Here is a tiny trained network, its code and every weight. The questions are about switching its units off for an input and a target symbol, where a switched-off unit gives its printed mean instead of its output.

import numpy as np


def w(rows, s, z=0):
    codes = np.array(rows[::2]) - 128.0
    scale = np.full(codes.shape[1], s)
    scale[-1] = z or s
    return codes * scale


def norm(h):
    return h / np.sqrt((h * h).mean(-1, keepdims=True) + 1e-5)


def f(y):
    return y / 2 * (1 + np.tanh(0.7978845608 * (y + 0.044715 * y**3)))


def softmax(a):
    e = np.exp(a - a.max(-1, keepdims=True))
    return e / e.sum(-1, keepdims=True)


def log_softmax(a):
    a = a - a.max(-1, keepdims=True)
    return a - np.log(np.exp(a).sum(-1, keepdims=True))


def net(x, mask):
    ids = ['αβγδεζηθλμξπσφψω'.index(c) for c in x.split()]
    T = len(ids)
    res = E[ids] + P[:T]
    u = 0
    for l in range(2):
        q, k, v = (norm(res) @ M[l].T for M in (Q, K, V))
        z = softmax(np.where(np.tri(T) > 0, q @ k.T / 4**0.5, -1e9)) @ v
        res = res + np.where(mask[u], z, O[l][:, -1]) @ O[l][:, :-1]
        u += 1
        y = f(norm(res) @ A[l][:, :-1].T + A[l][:, -1])
        res = res + np.where(mask[u : u + 4], y, B[l][:, -1]) @ B[l][:, :-1]
        u += 4
    return log_softmax(norm(res)[-1] @ U[:, :-1].T + U[:, -1])


Q, K, V, O, A, B = {}, {}, {}, {}, {}, {}
E = w([
[161,108,141,127,165,152,132,152,135,155],'α',
[122,131,107,155,123,108,88,124,124,166],'β',
[130,135,133,103,168,177,124,140,130,132],'γ',
[140,137,127,172,111,116,161,166,168,95],'δ',
[107,151,104,163,126,118,67,108,146,80],'ε',
[99,151,125,102,150,144,111,143,133,190],'ζ',
[72,156,134,157,150,146,122,129,116,140],'η',
[124,171,96,95,101,164,113,102,155,147],'θ',
[108,168,172,100,102,66,133,145,87,125],'λ',
[109,139,142,115,154,137,161,151,123,181],'μ',
[127,121,153,155,127,129,154,132,109,178],'ξ',
[113,84,158,92,158,85,143,86,143,124],'π',
[87,128,127,88,119,162,125,125,120,148],'σ',
[104,62,46,161,162,101,138,217,6,172],'φ',
[114,112,167,168,163,162,123,144,122,116],'ψ',
[92,123,127,138,154,157,117,136,127,73],'ω',
],0.012)
P = w([
[48,57,149,101,254,193,4,185,141,174],'0',
[125,186,92,197,174,121,172,37,101,170],'1',
[65,85,136,144,86,137,167,115,84,117],'2',
[55,118,114,135,123,124,75,184,178,163],'3',
[155,188,107,189,166,110,163,49,98,157],'4',
[94,101,141,135,84,128,161,120,91,110],'5',
[91,135,99,115,116,115,77,192,188,156],'6',
[185,184,116,173,164,103,152,50,105,146],'7',
[118,107,143,125,83,128,152,121,96,102],'8',
[122,141,103,114,114,109,71,191,199,152],'9',
[197,192,119,167,169,102,150,48,104,139],'10',
[121,102,149,129,85,126,158,123,93,100],'11',
],0.0077)
Q[0] = w([
[165,203,119,205,198,132,140,65,141,142],'L0H1',
[3,50,121,156,125,134,109,141,143,124],'L0H1',
[132,88,112,110,199,71,165,69,200,159],'L0H1',
[159,219,175,139,203,51,149,11,141,111],'L0H1',
],0.0068)
K[0] = w([
[146,146,222,42,120,1,99,117,187,90],'L0H1',
[39,90,114,248,132,188,151,92,144,116],'L0H1',
[115,78,148,37,179,48,197,59,109,143],'L0H1',
[205,154,229,28,131,19,119,85,132,73],'L0H1',
],0.0057)
V[0] = w([
[152,151,126,155,132,186,112,164,100,122],'L0H1',
[155,154,85,165,108,191,129,139,80,128],'L0H1',
[89,2,37,172,164,181,164,52,227,160],'L0H1',
[165,193,141,160,70,190,82,192,87,122],'L0H1',
],0.0045)
O[0] = w([
[125,138,123,149,130,173,92,169,141,140,132],'L0H1',
[130,157,119,156,143,173,83,151,114,134,114],'L0H1',
[254,167,147,95,119,138,67,136,150,91,249],'L0H1',
[64,150,97,166,153,188,82,130,138,164,99],'L0H1',
],0.0065,0.0019)
A[0] = w([
[205,135,153,120,154,128,176,3,77,98,22],'L0N1',
[170,70,92,141,222,104,66,135,246,163,95],'L0N2',
[13,80,152,1,195,145,18,200,163,171,8],'L0N3',
[92,24,113,112,49,92,156,177,114,147,54],'L0N4',
],0.0055,0.0016)
B[0] = w([
[181,31,116,126,101,90,137,134,136,168,190],'L0N1',
[44,67,156,93,145,129,142,151,168,186,212],'L0N2',
[109,2,156,129,184,114,105,110,173,136,252],'L0N3',
[170,141,196,154,58,137,87,154,132,108,142],'L0N4',
],0.007,0.0036)
Q[1] = w([
[181,57,119,203,169,253,186,87,136,87],'L1H1',
[96,135,119,111,70,191,145,230,169,44],'L1H1',
[116,105,149,12,44,242,137,146,95,182],'L1H1',
[159,141,195,158,150,99,196,185,129,198],'L1H1',
],0.011)
K[1] = w([
[200,76,127,161,177,217,98,153,109,87],'L1H1',
[161,182,183,168,103,167,180,92,254,39],'L1H1',
[171,143,195,38,81,243,158,80,167,203],'L1H1',
[165,135,211,182,105,97,229,200,94,206],'L1H1',
],0.0092)
V[1] = w([
[92,179,151,119,176,171,102,97,140,118],'L1H1',
[162,187,251,149,144,142,132,2,171,111],'L1H1',
[174,114,40,162,90,137,101,97,46,140],'L1H1',
[139,89,147,137,145,201,192,89,87,80],'L1H1',
],0.005)
O[1] = w([
[199,122,173,97,84,76,187,85,131,189,2],'L1H1',
[88,109,219,108,3,174,115,92,166,145,69],'L1H1',
[94,188,52,102,70,140,157,186,105,97,44],'L1H1',
[116,174,132,52,117,124,132,19,150,94,38],'L1H1',
],0.0054,0.00058)
A[1] = w([
[21,95,206,19,113,114,156,134,190,47,74],'L1N1',
[216,176,75,185,167,195,195,115,122,172,36],'L1N2',
[2,91,147,197,96,52,164,166,81,113,182],'L1N3',
[112,175,157,96,56,133,102,69,90,54,2],'L1N4',
],0.0055,0.0037)
B[1] = w([
[172,247,2,205,125,120,144,240,168,167,197],'L1N1',
[60,102,167,82,143,120,108,193,135,38,160],'L1N2',
[119,102,111,74,190,158,186,39,232,150,254],'L1N3',
[84,48,148,104,232,50,86,141,92,129,167],'L1N4',
],0.006,0.0038)
U = w([
[107,18,177,129,206,117,68,177,152,163,221],'α',
[113,160,18,146,80,73,96,217,219,219,56],'β',
[164,118,174,30,174,232,139,162,106,57,94],'γ',
[127,154,188,177,87,156,149,133,189,2,88],'δ',
[141,166,118,244,69,91,30,64,99,189,92],'ε',
[167,234,202,154,135,158,159,161,87,238,172],'ζ',
[108,216,230,208,207,157,80,120,59,114,149],'η',
[223,227,124,75,201,168,87,66,163,119,50],'θ',
[68,154,93,135,186,152,235,20,133,149,123],'λ',
[67,175,220,47,149,48,183,200,96,112,72],'μ',
[96,57,113,199,76,146,183,178,28,138,222],'ξ',
[235,65,100,113,102,23,170,96,129,123,143],'π',
[98,146,79,14,37,166,120,125,103,122,254],'σ',
[151,201,22,145,242,87,142,175,66,76,116],'φ',
[115,74,244,160,57,220,117,67,95,152,32],'ψ',
[54,78,132,101,138,79,59,65,79,22,19],'ω',
],0.0087,0.0018)

Each question gives the input, a string of symbols that net reads in full, and the target symbol t.
The units are the heads (4 rows each of Q, K, V and O) and the neurons (one row each of A and B). Each row of codes is followed by its name. A weight is (code - 128) times the scale printed after its matrix; where a second scale follows, it is the last column's (O, A, B and U).
mask holds one flag per unit, layer by layer, with each layer's heads first. A switched-off unit (its flag False) gives its mean, the last column of its rows in O or B, instead of its output. The means were averaged over made-up inputs and are rounded, as every weight is.
A unit's drop is (log p(t) with every unit on - log p(t) with that unit switched off) / (log p(t) with every unit on - log p(t) with every unit switched off).
The circuit of an input: a set's keep is (log p(t) with only the set's units on - log p(t) with every unit switched off) / (log p(t) with every unit on - log p(t) with every unit switched off). Starting from all 10 units, units are removed one at a time, each time the one whose removal leaves the highest keep (on an exact tie, the one counted first), for as long as the keep stays at least 0.8.
units of the circuit, in order: the units of the circuit, biggest drop first
k most important neurons: the k neurons with the biggest drops, biggest first
top k neurons in layer l: the k neurons of layer l with the biggest drops, biggest first
drop when u is switched off: that unit's drop, to one decimal
input φ ξ δ θ λ ψ θ θ α δ δ γ, target θ: top neuron in layer 1 -> L1N1
input η σ δ δ η, target η: top 3 neurons in layer 1 -> L1N2; L1N3; L1N1
input ε ω ω π λ, target λ: units of the circuit, in order -> L1N3; L0H1
input ε δ ζ ξ α, target α: top 2 neurons in layer 1 -> L1N2; L1N1
input θ δ γ δ φ δ γ ω ζ ψ η ψ, target η: top 2 neurons in layer 0 -> L0N2; L0N3
input θ ω δ δ ω, target ω: top 2 neurons in layer 0 -> L0N1; L0N3
input δ ω ζ ζ δ ω δ ω, target ω: top 2 neurons in layer 0 -> L0N3; L0N1
input β ε δ δ δ θ λ δ ξ, target ψ: top 2 neurons in layer 0 -> L0N4; L0N2
input ζ ε α δ ω α δ ω ψ ζ ε, target ε: units of the circuit, in order -> L1H1; L1N3
input ζ δ μ σ σ δ π θ φ λ δ, target λ: top 3 neurons in layer 1 -> L1N3; L1N1; L1N4
input σ ξ λ ξ ζ, target λ: units of the circuit, in order -> L0H1; L1N3
input ζ ε δ ζ ξ, target ξ: top 2 neurons in layer 1 -> L1N2; L1N3
input ζ γ ζ θ θ δ, target δ: 2 most important neurons -> L0N2; L0N3
input α φ π ω θ ξ ξ β ε ξ σ, target π: units of the circuit, in order -> L0H1
input θ θ λ ε δ, target λ: units of the circuit, in order -> L0H1; L1N3
input ξ μ ξ β δ δ ε ε μ θ, target α: units of the circuit, in order -> L1H1; L1N1
input ε μ α, target γ: 2 most important neurons -> L0N3; L1N1
input ω ξ ξ δ β ω, target φ: top 2 neurons in layer 1 -> L1N1; L1N4
input δ δ δ δ ω η, target λ: 2 most important neurons -> L1N3; L0N3
input ω α θ δ φ ψ δ δ δ β, target α: top neuron in layer 0 -> L0N2
input η θ θ θ ξ, target ξ: 2 most important neurons -> L0N1; L1N2
input δ ω β ω, target β: 3 most important neurons -> L1N1; L0N2; L1N4
input ξ θ ζ ε ω φ ω π ω δ θ, target π: top 2 neurons in layer 0 -> L0N1; L0N4
input ξ δ π σ ζ η δ δ π η η, target π: drop when L1H1 is switched off -> 0.0
